Below are the code and all the weights of a small trained network. Each question names an input and a class and asks about switching units off, where a switched-off unit gives its printed mean instead of its output.

import numpy as np


def w(rows, s, z=0):
    codes = np.array(rows[::2]) - 128.0
    scale = np.full(codes.shape[1], s)
    scale[-1] = z or s
    return codes * scale


def f(y):
    return np.maximum(y, 0)


def log_softmax(a):
    a = a - a.max(-1, keepdims=True)
    return a - np.log(np.exp(a).sum(-1, keepdims=True))


def net(x, mask):
    res = np.array(x, float).reshape(1, 7) / 4 @ E
    y = f(res @ A[0][:, :-1].T + A[0][:, -1])
    res = res + np.where(mask, y, B[0][:, -1]) @ B[0][:, :-1]
    return log_softmax(res[-1] @ U[:, :-1].T + U[:, -1])


A, B = {}, {}
E = w([
[240,82,78],'x0',
[188,164,192],'x1',
[103,61,101],'x2',
[133,138,129],'x3',
[181,39,2],'x4',
[112,13,207],'x5',
[104,165,66],'x6',
],0.0055)
A[0] = w([
[153,201,179,101],'N1',
[137,57,158,164],'N2',
[191,57,185,149],'N3',
[102,124,128,180],'N4',
[135,215,102,107],'N5',
[207,27,177,124],'N6',
[67,103,194,52],'N7',
[209,38,170,166],'N8',
[134,110,47,181],'N9',
[61,66,162,147],'N10',
[36,146,78,97],'N11',
[165,145,147,1],'N12',
[175,165,118,148],'N13',
[181,124,139,50],'N14',
[83,70,156,163],'N15',
[86,136,81,189],'N16',
[184,50,166,85],'N17',
[44,126,4,183],'N18',
[180,132,139,44],'N19',
[180,122,8,102],'N20',
[112,142,196,42],'N21',
[206,124,129,170],'N22',
[55,179,170,143],'N23',
[174,219,162,90],'N24',
[86,111,94,72],'N25',
[149,225,105,14],'N26',
[174,51,103,16],'N27',
[77,78,129,140],'N28',
[112,139,122,204],'N29',
],0.013,0.0086)
B[0] = w([
[30,153,102,181],'N1',
[163,204,157,195],'N2',
[127,205,28,200],'N3',
[127,87,163,182],'N4',
[12,120,156,179],'N5',
[199,237,27,205],'N6',
[188,151,202,165],'N7',
[166,201,14,221],'N8',
[152,8,138,224],'N9',
[214,134,218,199],'N10',
[168,7,167,172],'N11',
[91,254,247,128],'N12',
[59,108,89,174],'N13',
[252,14,202,132],'N14',
[176,120,223,195],'N15',
[218,27,143,205],'N16',
[205,233,35,170],'N17',
[221,24,185,254],'N18',
[120,136,26,131],'N19',
[63,82,148,221],'N20',
[190,124,231,152],'N21',
[46,109,45,194],'N22',
[163,132,167,214],'N23',
[34,142,144,180],'N24',
[169,140,134,139],'N25',
[62,178,162,151],'N26',
[102,165,148,154],'N27',
[154,147,175,175],'N28',
[124,85,175,205],'N29',
],0.0078,0.0087)
U = w([
[93,33,32,45],'0',
[166,185,245,44],'1',
[168,72,158,181],'2',
[203,102,91,131],'3',
[2,180,145,97],'4',
[240,187,47,111],'5',
[153,167,46,168],'6',
[168,74,114,254],'7',
],0.0096,0.0088)

Each question gives the input, the list of numbers given to net, and the class t.
The units are the neurons (one row each of A and B). Each row of codes is followed by its name. A weight is (code - 128) times the scale printed after its matrix; where a second scale follows, it is the last column's (A, B and U).
mask holds one flag per neuron, in row order. A switched-off neuron (its flag False) gives its mean, the last column of its row in B, instead of its output. The means were averaged over made-up inputs and are rounded, as every weight is.
A unit's drop is (log p(t) with every unit on - log p(t) with that unit switched off) / (log p(t) with every unit on - log p(t) with every unit switched off).
The circuit of an input: a set's keep is (log p(t) with only the set's units on - log p(t) with every unit switched off) / (log p(t) with every unit on - log p(t) with every unit switched off). Starting from the 12 units with the biggest drops (on a tie, the unit counted first), units are removed one at a time, each time the one whose removal leaves the highest keep (on an exact tie, the one counted first), for as long as the keep stays at least 0.8.
circuit, biggest first: the units of the circuit, biggest drop first
most important unit: the unit with the biggest drop
top k neurons: the k neurons with the biggest drops, biggest first
drop when u is switched off: that unit's drop, to one decimal
input [4,-8,2,7,0,-4,2], class 2: circuit, biggest first -> N18, N8
input [8,1,6,0,6,-8,-8], class 0: circuit, biggest first -> N20, N22
input [1,-3,-8,3,-2,2,-2], class 6: circuit, biggest first -> N18, N9
input [6,-1,-4,3,4,-3,-3], class 6: most important unit -> N8
input [0,1,0,-5,4,0,5], class 0: circuit, biggest first -> N10, N15, N20
input [7,-3,6,-4,0,-6,3], class 0: circuit, biggest first -> N20, N10, N9
input [3,-6,0,3,6,8,4], class 5: circuit, biggest first -> N6, N8
input [7,-2,-1,3,6,5,8], class 5: top 3 neurons -> N6, N8, N17
input [-1,-5,-4,-1,-6,-4,-7], class 4: top 2 neurons -> N18, N1
input [0,-1,3,8,-5,-7,-7], class 4: drop when N11 is switched off -> 0.0
input [5,-6,-4,8,-3,4,0], class 6: drop when N18 is switched off -> 0.3
input [8,4,-7,7,3,-4,-2], class 6: drop when N8 is switched off -> 0.2
input [-8,-7,6,-4,2,5,-4], class 1: drop when N10 is switched off -> 0.2
input [-2,-5,-2,-1,-3,-8,4], class 2: most important unit -> N18
